Below is a small trained network, with its code and all its weights. Each question gives an input and a target symbol and asks what happens when units are switched off, that is, made to give their printed mean instead of their output.

import numpy as np


def w(rows, s, z=0):
    codes = np.array(rows[::2]) - 128.0
    scale = np.full(codes.shape[1], s)
    scale[-1] = z or s
    return codes * scale


def norm(h):
    return h / np.sqrt((h * h).mean(-1, keepdims=True) + 1e-5)


def f(y):
    return np.maximum(y, 0)


def softmax(a):
    e = np.exp(a - a.max(-1, keepdims=True))
    return e / e.sum(-1, keepdims=True)


def log_softmax(a):
    a = a - a.max(-1, keepdims=True)
    return a - np.log(np.exp(a).sum(-1, keepdims=True))


def net(x, mask):
    ids = ['ΓΞΦαβεζμσ'.index(c) for c in x.split()]
    T = len(ids)
    res = E[ids] + P[:T]
    u = 0
    for l in range(2):
        r = norm(res)
        for j in range(3):
            rows = slice(3 * j, 3 * j + 3)
            q, k, v = (r @ M[l][rows].T for M in (Q, K, V))
            z = softmax(np.where(np.tri(T) > 0, q @ k.T / 3**0.5, -1e9)) @ v
            o = O[l][rows]
            res = res + np.where(mask[u + j], z, o[:, -1]) @ o[:, :-1]
        u += 3
        y = f(norm(res) @ A[l][:, :-1].T + A[l][:, -1])
        res = res + np.where(mask[u : u + 8], y, B[l][:, -1]) @ B[l][:, :-1]
        u += 8
    return log_softmax(norm(res)[-1] @ U[:, :-1].T + U[:, -1])


Q, K, V, O, A, B = {}, {}, {}, {}, {}, {}
E = w([
[101,36,51,105,150,121,179,170,97,166,57],'Γ',
[70,134,113,137,76,172,120,191,143,122,65],'Ξ',
[157,123,119,123,177,80,229,137,79,98,129],'Φ',
[104,195,205,82,147,204,98,102,254,151,129],'α',
[62,135,101,131,151,105,147,200,61,57,121],'β',
[152,82,142,112,34,115,123,132,159,172,102],'ε',
[121,183,90,121,95,93,126,65,149,51,96],'ζ',
[177,96,194,143,89,110,192,72,117,121,107],'μ',
[196,54,134,123,133,45,151,171,125,143,140],'σ',
],0.0023)
P = w([
[67,99,80,247,125,98,156,98,253,129,205],'0',
[81,65,116,151,104,114,172,103,214,78,181],'1',
[91,71,135,130,106,119,164,118,202,72,146],'2',
[103,83,150,123,114,126,154,126,191,72,126],'3',
[110,93,158,114,119,130,147,131,175,80,112],'4',
[118,103,166,111,124,130,140,133,160,84,101],'5',
[125,113,170,107,121,133,134,140,145,91,95],'6',
[133,122,174,107,126,132,129,135,129,101,90],'7',
[139,133,178,104,124,136,125,136,114,110,87],'8',
[143,143,181,102,128,135,116,138,97,119,85],'9',
[156,147,188,100,129,139,108,137,86,123,84],'10',
[161,156,188,94,130,143,98,140,75,128,83],'11',
[174,164,190,88,130,151,94,140,70,132,82],'12',
],0.0016)
Q[0] = w([
[181,166,82,186,138,178,53,90,96,180,173],'L0H0',
[123,135,96,150,135,154,105,125,120,154,198],'L0H0',
[133,114,185,53,93,119,135,157,143,76,14],'L0H0',
[160,98,75,165,254,15,163,121,37,120,186],'L0H1',
[8,242,75,136,173,183,142,142,69,8,90],'L0H1',
[94,63,45,144,120,144,67,228,106,212,141],'L0H1',
[143,167,145,112,150,144,58,118,130,123,117],'L0H2',
[173,151,145,112,121,146,95,114,153,132,89],'L0H2',
[149,143,102,124,151,105,102,107,99,150,164],'L0H2',
],0.0053)
K[0] = w([
[68,84,115,196,103,90,187,138,140,157,182],'L0H0',
[103,80,124,156,127,132,184,126,201,119,160],'L0H0',
[192,177,156,72,129,135,75,134,4,149,80],'L0H0',
[181,94,96,135,216,30,200,150,45,72,168],'L0H1',
[31,237,61,138,154,176,126,142,70,18,85],'L0H1',
[77,39,48,95,119,128,98,254,114,197,105],'L0H1',
[66,140,147,117,165,147,119,112,156,168,177],'L0H2',
[158,158,150,117,148,153,121,111,159,168,133],'L0H2',
[105,87,122,146,127,112,164,119,144,127,169],'L0H2',
],0.0053)
V[0] = w([
[161,64,152,139,104,134,198,205,103,160,125],'L0H0',
[195,134,60,153,104,61,139,92,85,101,93],'L0H0',
[114,127,125,148,149,102,209,128,157,149,162],'L0H0',
[172,114,169,180,74,122,197,76,145,147,154],'L0H1',
[81,1,71,192,140,99,203,130,107,149,125],'L0H1',
[186,156,199,109,185,116,133,133,65,125,82],'L0H1',
[114,116,139,140,192,78,144,102,128,105,154],'L0H2',
[135,140,184,41,221,234,115,105,201,159,149],'L0H2',
[103,171,171,88,196,152,61,126,119,161,157],'L0H2',
],0.0023)
O[0] = w([
[55,155,131,146,127,46,186,129,192,85,105,57],'L0H0',
[159,145,152,130,93,254,143,219,195,121,136,159],'L0H0',
[119,112,97,177,93,117,148,120,129,157,79,130],'L0H0',
[63,136,100,103,159,134,124,225,67,114,111,156],'L0H1',
[116,229,202,74,56,159,135,182,139,97,78,106],'L0H1',
[77,86,95,96,78,174,116,121,184,64,151,54],'L0H1',
[125,130,139,154,120,137,107,159,132,181,92,137],'L0H2',
[39,147,127,53,45,116,194,221,54,104,114,95],'L0H2',
[137,115,160,32,97,148,154,145,128,48,37,1],'L0H2',
],0.0023,0.002)
A[0] = w([
[156,85,147,167,167,121,132,100,190,126,169,2],'L0N0',
[54,65,67,139,143,97,154,125,128,115,198,161],'L0N1',
[76,1,25,186,148,139,134,206,109,128,166,148],'L0N2',
[82,140,183,92,108,132,116,182,93,108,101,140],'L0N3',
[161,162,140,125,161,118,76,151,133,77,155,13],'L0N4',
[169,96,115,196,149,161,108,143,128,121,172,108],'L0N5',
[107,127,116,70,117,173,117,86,120,98,125,121],'L0N6',
[172,136,113,218,155,73,63,100,160,134,164,175],'L0N7',
],0.0026,0.00092)
B[0] = w([
[115,138,86,142,124,136,90,28,117,183,119,170],'L0N0',
[214,150,123,142,185,122,49,48,125,127,142,148],'L0N1',
[171,77,123,86,224,124,4,11,187,43,67,154],'L0N2',
[142,142,150,133,85,83,175,176,60,99,154,191],'L0N3',
[145,142,149,157,83,175,150,132,146,213,147,161],'L0N4',
[128,158,169,113,94,140,179,162,153,92,91,181],'L0N5',
[147,159,133,140,48,111,196,195,125,138,132,175],'L0N6',
[90,107,132,62,74,124,179,208,106,74,120,254],'L0N7',
],0.0022,0.0024)
Q[1] = w([
[61,136,175,161,185,140,125,157,211,189,161],'L1H0',
[151,158,162,103,59,116,158,192,109,76,64],'L1H0',
[53,120,100,122,165,157,130,68,224,163,159],'L1H0',
[128,181,114,92,68,151,122,101,136,118,114],'L1H1',
[48,84,183,157,203,134,133,165,114,211,144],'L1H1',
[114,122,60,164,140,111,100,128,146,154,114],'L1H1',
[142,66,150,134,160,111,144,156,96,131,115],'L1H2',
[60,75,139,154,254,92,84,181,103,204,158],'L1H2',
[76,214,236,139,146,161,135,211,159,173,123],'L1H2',
],0.0082)
K[1] = w([
[127,92,101,186,135,42,130,80,100,107,124],'L1H0',
[97,139,165,45,149,146,74,95,138,156,165],'L1H0',
[192,81,73,242,123,137,106,128,106,95,90],'L1H0',
[146,117,142,105,120,194,93,149,102,145,129],'L1H1',
[61,140,120,143,132,36,147,88,129,145,104],'L1H1',
[95,111,114,176,116,133,125,156,203,129,95],'L1H1',
[46,167,106,118,122,102,125,84,224,102,141],'L1H2',
[59,139,118,173,135,37,163,114,176,132,104],'L1H2',
[92,106,108,99,125,2,147,86,62,112,93],'L1H2',
],0.0079)
V[1] = w([
[94,186,91,204,204,157,164,101,123,151,83],'L1H0',
[126,141,125,154,150,165,30,64,154,220,133],'L1H0',
[96,180,130,69,172,128,109,95,193,168,109],'L1H0',
[127,79,149,118,140,144,38,233,153,188,132],'L1H1',
[150,119,226,88,145,133,149,63,187,156,173],'L1H1',
[115,205,134,41,114,251,102,128,106,98,153],'L1H1',
[133,31,251,227,116,109,126,101,92,143,121],'L1H2',
[126,67,107,94,59,105,168,73,126,223,73],'L1H2',
[191,108,123,98,214,106,232,134,133,159,126],'L1H2',
],0.0022)
O[1] = w([
[67,89,127,109,139,205,145,99,56,91,98,171],'L1H0',
[75,136,170,63,122,223,161,117,189,183,62,176],'L1H0',
[54,109,155,170,150,179,134,145,202,125,138,251],'L1H0',
[137,60,152,59,86,120,123,178,156,47,186,36],'L1H1',
[91,146,94,237,122,165,114,194,138,111,221,107],'L1H1',
[56,103,108,211,117,40,175,118,120,103,67,112],'L1H1',
[108,89,199,222,100,61,141,98,147,168,21,115],'L1H2',
[179,18,88,121,52,146,139,100,82,167,106,120],'L1H2',
[178,101,84,138,214,114,253,168,130,108,85,67],'L1H2',
],0.0024,0.0021)
A[1] = w([
[90,155,147,172,107,146,134,145,110,166,183,150],'L1N0',
[122,88,107,103,99,81,162,132,110,66,131,123],'L1N1',
[144,151,115,115,95,67,139,155,43,124,141,66],'L1N2',
[138,54,86,112,50,124,119,120,149,185,127,67],'L1N3',
[134,50,122,118,254,180,58,15,209,181,115,42],'L1N4',
[97,84,151,110,90,135,55,80,182,128,109,133],'L1N5',
[143,150,110,133,102,111,166,194,74,115,86,135],'L1N6',
[162,155,51,153,117,151,86,55,139,150,130,1],'L1N7',
],0.0036,0.0026)
B[1] = w([
[145,108,100,122,117,113,124,136,110,109,115,211],'L1N0',
[109,103,125,137,156,135,108,135,139,158,107,162],'L1N1',
[100,132,162,94,111,175,155,136,150,141,102,165],'L1N2',
[117,152,127,152,151,116,85,103,108,133,173,147],'L1N3',
[162,2,115,49,215,90,40,61,52,169,148,207],'L1N4',
[109,148,122,117,132,159,182,133,146,139,121,253],'L1N5',
[139,122,135,105,153,122,129,115,108,139,165,197],'L1N6',
[176,120,137,80,104,140,113,166,84,122,157,164],'L1N7',
],0.0064,0.0025)
U = w([
[135,44,124,95,215,152,71,71,111,175,123,159],'Γ',
[49,156,165,106,92,197,204,148,167,136,77,229],'Ξ',
[180,202,80,166,236,109,208,117,120,123,166,15],'Φ',
[52,70,52,160,97,76,158,182,82,85,166,5],'α',
[89,208,170,146,150,61,25,101,137,37,87,236],'β',
[102,176,138,189,96,127,94,86,163,209,232,72],'ε',
[194,180,96,64,52,153,114,160,66,84,177,98],'ζ',
[190,104,147,229,73,76,157,72,84,151,56,144],'μ',
[203,87,140,127,131,83,107,198,253,105,134,50],'σ',
],0.0065,0.0012)

Each question gives the input, a string of symbols that net reads in full, and the target symbol t.
The units are the heads (3 rows each of Q, K, V and O) and the neurons (one row each of A and B). Each row of codes is followed by its name. A weight is (code - 128) times the scale printed after its matrix; where a second scale follows, it is the last column's (O, A, B and U).
mask holds one flag per unit, layer by layer, with each layer's heads first. A switched-off unit (its flag False) gives its mean, the last column of its rows in O or B, instead of its output. The means were averaged over made-up inputs and are rounded, as every weight is.
A unit's drop is (log p(t) with every unit on - log p(t) with that unit switched off) / (log p(t) with every unit on - log p(t) with every unit switched off).
The circuit of an input: a set's keep is (log p(t) with only the set's units on - log p(t) with every unit switched off) / (log p(t) with every unit on - log p(t) with every unit switched off). Starting from the 12 units with the biggest drops (on a tie, the unit counted first), units are removed one at a time, each time the one whose removal leaves the highest keep (on an exact tie, the one counted first), for as long as the keep stays at least 0.8.
circuit, biggest first: the units of the circuit, biggest drop first
unit that matters most: the unit with the biggest drop
k most important neurons: the k neurons with the biggest drops, biggest first
top k neurons in layer l: the k neurons of layer l with the biggest drops, biggest first
heads that matter: for each layer, one digit per head in row order, 1 if its drop is at least 0.15 and else 0, layers parted by /
input Γ ζ α α ζ Φ Γ ζ ζ α, target Ξ: circuit, biggest first	[L0H2, L1N4]
input β ζ ζ Ξ ζ ζ μ, target μ: circuit, biggest first	[L1H0, L0H0, L1N4, L1H1]
input α ζ Γ σ Γ Γ ζ ζ α μ ζ Ξ, target Ξ: circuit, biggest first	[L0H1, L1N4, L1N5]
input Ξ ζ Ξ, target ζ: circuit, biggest first	[L0H1, L1H0, L1H2]
input ζ α ζ Ξ, target Γ: heads that matter	100 / 000
input β μ Φ Φ α ζ Ξ, target Γ: heads that matter	010 / 000
input α ε Φ β σ Ξ ζ Φ Φ ζ σ ε, target Ξ: circuit, biggest first	[L0H0, L1N4]
input ε ζ α Φ α β α ε μ σ μ, target Ξ: circuit, biggest first	[L1N4]
input μ Γ μ ε α Ξ Φ Γ ε, target Ξ: heads that matter	010 / 100
input σ ζ Ξ ζ μ β ζ Ξ ζ Ξ α β, target Ξ: circuit, biggest first	[L1H0, L1N4]
input α ζ ζ μ Ξ ζ Ξ ζ ζ α ζ, target α: 3 most important neurons	[L0N6, L0N7, L1N4]
input ζ α σ ζ α β Γ β μ ζ, target α: heads that matter	111 / 010
input ζ ζ ζ ε, target ε: heads that matter	011 / 100
input β α ζ Γ ζ α ζ ε Ξ α β, target Ξ: circuit, biggest first	[L1N4]
input ε β ζ β α α μ ζ σ ζ, target σ: heads that matter	111 / 111
input Γ Ξ ζ Ξ Γ Φ ζ σ Ξ Γ ζ α Γ, target Ξ: circuit, biggest first	[L0H1, L1N4]
input ζ μ ζ ζ Φ Ξ ζ Ξ μ σ Ξ, target μ: circuit, biggest first	[L1H2, L1H0, L0H2, L0H1]
input β β ζ β α α Φ Ξ μ Ξ, target μ: 2 most important neurons	[L0N3, L0N7]
input α Φ σ μ β ζ Φ Ξ α Ξ, target α: heads that matter	111 / 100
input ζ α μ μ, target Ξ: most important neuron	[L0N2]
input μ β ζ ζ, target ζ: heads that matter	100 / 100
input Ξ Γ Ξ β, target β: heads that matter	111 / 100
input ζ ζ ε ζ σ α ζ μ β Φ Γ α, target ζ: heads that matter	011 / 110
input ζ α β, target Γ: heads that matter	100 / 100
input ε α Φ α β, target β: 4 most important neurons	[L0N3, L0N1, L1N4, L0N7]
input Φ α Φ μ ε α σ α μ Φ Ξ Ξ Φ, target Ξ: circuit, biggest first	[L1N2, L1N4]
input ζ α α, target α: top 3 neurons in layer 0	[L0N7, L0N5, L0N1]
input β ζ ζ σ, target σ: unit that matters most	L0H1
input Ξ ζ Ξ ζ μ μ ζ ζ μ σ Ξ Ξ ζ, target μ: heads that matter	101 / 101
input ζ μ ζ, target μ: heads that matter	010 / 101
